Here is a tiny trained network, its code and every weight. The questions are about switching its units off for an input and a target symbol, where a switched-off unit gives its printed mean instead of its output.

import numpy as np


def w(rows, s, z=0):
    codes = np.array(rows[::2]) - 128.0
    scale = np.full(codes.shape[1], s)
    scale[-1] = z or s
    return codes * scale


def norm(h):
    return h / np.sqrt((h * h).mean(-1, keepdims=True) + 1e-5)


def f(y):
    return np.maximum(y, 0)


def softmax(a):
    e = np.exp(a - a.max(-1, keepdims=True))
    return e / e.sum(-1, keepdims=True)


def log_softmax(a):
    a = a - a.max(-1, keepdims=True)
    return a - np.log(np.exp(a).sum(-1, keepdims=True))


def net(x, mask):
    ids = ['αβδεζθπω'.index(c) for c in x.split()]
    T = len(ids)
    res = E[ids] + P[:T]
    u = 0
    for l in range(2):
        r = norm(res)
        for j in range(2):
            rows = slice(2 * j, 2 * j + 2)
            q, k, v = (r @ M[l][rows].T for M in (Q, K, V))
            z = softmax(np.where(np.tri(T) > 0, q @ k.T / 2**0.5, -1e9)) @ v
            o = O[l][rows]
            res = res + np.where(mask[u + j], z, o[:, -1]) @ o[:, :-1]
        u += 2
        y = f(norm(res) @ A[l][:, :-1].T + A[l][:, -1])
        res = res + np.where(mask[u : u + 4], y, B[l][:, -1]) @ B[l][:, :-1]
        u += 4
    return log_softmax(norm(res)[-1] @ U[:, :-1].T + U[:, -1])


Q, K, V, O, A, B = {}, {}, {}, {}, {}, {}
E = w([
[54,117,137,57,117],'α',
[116,154,34,163,80],'β',
[26,104,101,118,85],'δ',
[76,145,165,22,87],'ε',
[144,181,115,55,148],'ζ',
[156,120,190,1,47],'θ',
[148,217,77,65,144],'π',
[36,187,121,31,78],'ω',
],0.0091)
P = w([
[156,70,150,119,253],'0',
[56,174,43,123,142],'1',
[186,63,158,107,170],'2',
[76,198,61,117,124],'3',
[188,72,170,113,146],'4',
[84,188,73,117,117],'5',
[191,80,174,122,120],'6',
[102,179,74,115,119],'7',
[193,91,179,135,111],'8',
[121,162,85,118,105],'9',
[192,100,185,153,107],'10',
[119,150,84,120,106],'11',
[196,120,194,188,101],'12',
[125,153,95,149,120],'13',
],0.014)
Q[0] = w([
[95,130,69,120,119],'L0H0',
[181,74,242,153,201],'L0H0',
[157,6,149,255,162],'L0H1',
[207,171,118,202,179],'L0H1',
],0.0068)
K[0] = w([
[136,102,221,170,110],'L0H0',
[57,161,74,49,199],'L0H0',
[236,27,176,146,24],'L0H1',
[127,171,213,149,254],'L0H1',
],0.0059)
V[0] = w([
[131,117,146,198,130],'L0H0',
[154,67,176,185,255],'L0H0',
[86,158,69,104,116],'L0H1',
[103,80,101,134,190],'L0H1',
],0.0063)
O[0] = w([
[144,154,125,159,2,56],'L0H0',
[165,75,100,64,70,88],'L0H0',
[114,191,159,170,140,253],'L0H1',
[118,142,161,69,132,133],'L0H1',
],0.0084,0.0052)
A[0] = w([
[215,68,166,200,179,173],'L0N0',
[254,148,127,83,115,4],'L0N1',
[148,102,103,132,52,8],'L0N2',
[25,170,28,209,27,120],'L0N3',
],0.0063,0.0025)
B[0] = w([
[223,1,115,71,60,177],'L0N0',
[132,164,62,129,149,140],'L0N1',
[170,119,144,183,147,128],'L0N2',
[193,150,218,21,119,253],'L0N3',
],0.0061,0.0053)
Q[1] = w([
[148,27,205,246,135],'L1H0',
[97,206,117,115,117],'L1H0',
[74,98,163,150,143],'L1H1',
[119,49,102,170,134],'L1H1',
],0.013)
K[1] = w([
[94,138,71,3,127],'L1H0',
[140,151,142,168,113],'L1H0',
[60,156,115,81,138],'L1H1',
[84,100,85,116,196],'L1H1',
],0.014)
V[1] = w([
[196,125,130,90,139],'L1H0',
[91,6,150,134,82],'L1H0',
[133,120,84,90,127],'L1H1',
[181,98,115,162,80],'L1H1',
],0.014)
O[1] = w([
[125,5,171,117,166,217],'L1H0',
[169,110,75,151,47,106],'L1H0',
[139,152,198,174,103,174],'L1H1',
[75,81,135,119,122,2],'L1H1',
],0.014,0.0075)
A[1] = w([
[169,132,133,13,100,4],'L1N0',
[188,130,132,87,152,98],'L1N1',
[136,39,144,184,88,133],'L1N2',
[156,127,71,126,162,69],'L1N3',
],0.011,0.0044)
B[1] = w([
[108,138,29,254,193,237],'L1N0',
[103,51,114,134,189,252],'L1N1',
[54,216,157,149,194,215],'L1N2',
[37,179,101,154,92,130],'L1N3',
],0.0075,0.0045)
U = w([
[224,12,127,55,127,167],'α',
[162,96,189,85,107,112],'β',
[108,254,180,154,120,187],'δ',
[39,107,145,147,48,109],'ε',
[101,131,17,192,181,19],'ζ',
[56,96,96,109,122,19],'θ',
[197,138,63,163,86,128],'π',
[208,140,119,72,7,254],'ω',
],0.0084,0.003)

Each question gives the input, a string of symbols that net reads in full, and the target symbol t.
The units are the heads (2 rows each of Q, K, V and O) and the neurons (one row each of A and B). Each row of codes is followed by its name. A weight is (code - 128) times the scale printed after its matrix; where a second scale follows, it is the last column's (O, A, B and U).
mask holds one flag per unit, layer by layer, with each layer's heads first. A switched-off unit (its flag False) gives its mean, the last column of its rows in O or B, instead of its output. The means were averaged over made-up inputs and are rounded, as every weight is.
A unit's drop is (log p(t) with every unit on - log p(t) with that unit switched off) / (log p(t) with every unit on - log p(t) with every unit switched off).
The circuit of an input: a set's keep is (log p(t) with only the set's units on - log p(t) with every unit switched off) / (log p(t) with every unit on - log p(t) with every unit switched off). Starting from all 12 units, units are removed one at a time, each time the one whose removal leaves the highest keep (on an exact tie, the one counted first), for as long as the keep stays at least 0.8.
circuit, biggest first: the units of the circuit, biggest drop first
k most important neurons: the k neurons with the biggest drops, biggest first
k most important neurons of layer l: the k neurons of layer l with the biggest drops, biggest first
heads that matter: for each layer, one digit per head in row order, 1 if its drop is at least 0.15 and else 0, layers parted by /
input ω θ ω α α β, target π: heads that matter : 00 / 10
input α ω ζ ε, target α: heads that matter : 10 / 10
input ω π δ ω, target ω: heads that matter : 10 / 10
input ζ ω ω ω δ ε ω δ ε θ, target ζ: heads that matter : 00 / 00
input ω π ε ω ε ε ε ε π ε δ α α ζ, target π: circuit, biggest first : L1H0
input δ β ω θ ω α ω, target δ: heads that matter : 10 / 10
input ε δ ε ω ζ ω β ω β ω ε ζ, target ζ: 2 most important neurons : L1N0; L0N3
input ω ω ω ζ ω ω α ω, target π: circuit, biggest first : L1H0; L0N3; L1N0
input ε ε δ α ε ε, target ζ: circuit, biggest first : L1N0; L1H0
input ε θ ω δ ω ω δ ω ε ω, target ζ: circuit, biggest first : L0H1; L1N0; L1H0
input ω ω ε θ ω ω β ω ε ω ε ε δ β, target ω: circuit, biggest first : L1H0; L0N3
input ε ω δ ω α θ δ δ π δ ω α ε π, target ζ: circuit, biggest first : L1H1; L1N0
input δ π δ α ζ ζ, target α: circuit, biggest first : L1H0; L0H0
input δ β δ ω β ω, target ε: 2 most important neurons : L1N2; L1N0
input ω ω ζ ω, target α: circuit, biggest first : L1H0; L0H0
input β ω β ω β π, target ε: heads that matter : 10 / 11
input ε ε ζ ω ω ω ε α ε, target δ: heads that matter : 10 / 10
input α ε ε π, target ζ: circuit, biggest first : L0H0; L1H0; L1N0
input π ζ α δ α π, target π: heads that matter : 10 / 10
input θ ε ω δ ω α ω, target δ: 2 most important neurons : L0N3; L0N0
input ω δ α δ, target π: circuit, biggest first : L1H0; L1N0; L0H0; L0N3
input α δ ω ε β ω ζ ζ, target α: circuit, biggest first : L1H0
input ζ β α θ, target π: 2 most important neurons of layer 1 : L1N0; L1N2
input ε ε δ ζ ω β ω ε α ε, target π: circuit, biggest first : L1H0; L0N3; L1N0
input δ ω θ δ ε ε ε ω, target ζ: heads that matter : 00 / 10
